Below is a small trained network, with its code and all its weights. Each question gives an input and a class and asks what happens when units are switched off, that is, made to give their printed mean instead of their output.

import numpy as np


def w(rows, s, z=0):
    codes = np.array(rows[::2]) - 128.0
    scale = np.full(codes.shape[1], s)
    scale[-1] = z or s
    return codes * scale


def f(y):
    return y / 2 * (1 + np.tanh(0.7978845608 * (y + 0.044715 * y**3)))


def log_softmax(a):
    a = a - a.max(-1, keepdims=True)
    return a - np.log(np.exp(a).sum(-1, keepdims=True))


def net(x, mask):
    res = np.array(x, float).reshape(1, 5) / 4 @ E
    y = f(res @ A[0][:, :-1].T + A[0][:, -1])
    res = res + np.where(mask, y, B[0][:, -1]) @ B[0][:, :-1]
    return log_softmax(res[-1] @ U[:, :-1].T + U[:, -1])


A, B = {}, {}
E = w([
[142,235,121,2],'x0',
[10,35,145,104],'x1',
[177,62,156,89],'x2',
[102,167,136,149],'x3',
[83,187,111,163],'x4',
],0.0069)
A[0] = w([
[102,153,3,189,223],'neuron 0',
[62,148,151,140,73],'neuron 1',
[115,177,130,68,85],'neuron 2',
[115,164,148,95,77],'neuron 3',
[156,161,94,121,50],'neuron 4',
[187,143,79,29,168],'neuron 5',
[88,181,46,164,228],'neuron 6',
[121,159,140,157,254],'neuron 7',
[105,156,159,42,74],'neuron 8',
[70,117,120,120,130],'neuron 9',
[153,73,90,196,117],'neuron 10',
[89,165,134,135,246],'neuron 11',
[132,187,206,78,67],'neuron 12',
[38,112,118,117,154],'neuron 13',
[48,95,179,101,113],'neuron 14',
[74,95,103,102,71],'neuron 15',
[160,153,145,139,165],'neuron 16',
[84,78,117,82,165],'neuron 17',
[93,169,119,181,191],'neuron 18',
[143,140,105,73,35],'neuron 19',
[109,96,160,240,81],'neuron 20',
[76,90,77,73,41],'neuron 21',
[75,197,137,152,249],'neuron 22',
[116,48,206,152,196],'neuron 23',
[162,61,215,173,121],'neuron 24',
[227,145,85,174,77],'neuron 25',
[92,151,199,18,132],'neuron 26',
[227,155,123,202,68],'neuron 27',
[73,92,135,107,49],'neuron 28',
[103,79,82,62,81],'neuron 29',
[124,143,69,52,83],'neuron 30',
[82,99,160,85,76],'neuron 31',
[121,92,102,162,44],'neuron 32',
],0.011,0.0038)
B[0] = w([
[145,86,122,74,227],'neuron 0',
[131,142,147,100,148],'neuron 1',
[46,131,102,186,175],'neuron 2',
[64,138,120,143,139],'neuron 3',
[98,190,169,151,137],'neuron 4',
[118,84,103,107,240],'neuron 5',
[141,70,158,87,219],'neuron 6',
[158,92,114,70,197],'neuron 7',
[56,114,115,207,181],'neuron 8',
[197,194,136,119,161],'neuron 9',
[92,132,49,212,219],'neuron 10',
[139,70,113,73,193],'neuron 11',
[78,134,116,176,171],'neuron 12',
[174,167,141,84,202],'neuron 13',
[205,254,149,92,199],'neuron 14',
[167,192,188,169,154],'neuron 15',
[164,148,155,101,162],'neuron 16',
[170,153,151,74,195],'neuron 17',
[135,103,106,100,196],'neuron 18',
[99,157,115,161,140],'neuron 19',
[37,131,94,195,246],'neuron 20',
[111,213,143,169,152],'neuron 21',
[150,78,139,102,221],'neuron 22',
[172,146,90,118,254],'neuron 23',
[80,68,93,144,222],'neuron 24',
[136,220,188,136,208],'neuron 25',
[17,92,48,142,219],'neuron 26',
[144,208,177,148,219],'neuron 27',
[130,183,203,162,155],'neuron 28',
[150,155,144,128,160],'neuron 29',
[21,111,110,181,168],'neuron 30',
[171,191,177,140,157],'neuron 31',
[86,223,113,213,145],'neuron 32',
],0.0056,0.0058)
U = w([
[36,122,75,222,3],'0',
[170,255,253,143,29],'1',
[171,94,64,92,207],'2',
[142,81,130,114,229],'3',
],0.0094,0.004)

Each question gives the input, the list of numbers given to net, and the class t.
The units are the neurons (one row each of A and B). Each row of codes is followed by its name. A weight is (code - 128) times the scale printed after its matrix; where a second scale follows, it is the last column's (A, B and U).
mask holds one flag per neuron, in row order. A switched-off neuron (its flag False) gives its mean, the last column of its row in B, instead of its output. The means were averaged over made-up inputs and are rounded, as every weight is.
A unit's drop is (log p(t) with every unit on - log p(t) with that unit switched off) / (log p(t) with every unit on - log p(t) with every unit switched off).
The circuit of an input: a set's keep is (log p(t) with only the set's units on - log p(t) with every unit switched off) / (log p(t) with every unit on - log p(t) with every unit switched off). Starting from the 12 units with the biggest drops (on a tie, the unit counted first), units are removed one at a time, each time the one whose removal leaves the highest keep (on an exact tie, the one counted first), for as long as the keep stays at least 0.8.
circuit, biggest first: the units of the circuit, biggest drop first
k most important neurons: the k neurons with the biggest drops, biggest first
drop of u: that unit's drop, to one decimal
input [6,6,0,1,0], class 0: circuit, biggest first	(neuron 26)
input [-7,4,5,-1,-6], class 0: circuit, biggest first	(neuron 10; neuron 20)
input [4,1,-1,-4,-3], class 0: circuit, biggest first	(neuron 26; neuron 30; neuron 8)
input [-4,5,2,2,0], class 1: 2 most important neurons	(neuron 14; neuron 26)
input [8,6,3,4,-3], class 0: circuit, biggest first	(neuron 26; neuron 8)
input [-5,-7,4,-1,-6], class 1: 3 most important neurons	(neuron 25; neuron 27; neuron 26)
input [-1,-8,8,-1,-7], class 1: 2 most important neurons	(neuron 25; neuron 27)
input [-4,5,3,6,5], class 1: 2 most important neurons	(neuron 14; neuron 26)
input [6,-2,-2,-2,2], class 0: drop of neuron 26	0.1
input [1,-6,-8,3,7], class 2: drop of neuron 7	0.1
input [7,4,-5,3,0], class 0: drop of neuron 30	0.2
input [2,6,6,-4,-6], class 1: drop of neuron 31	0.3
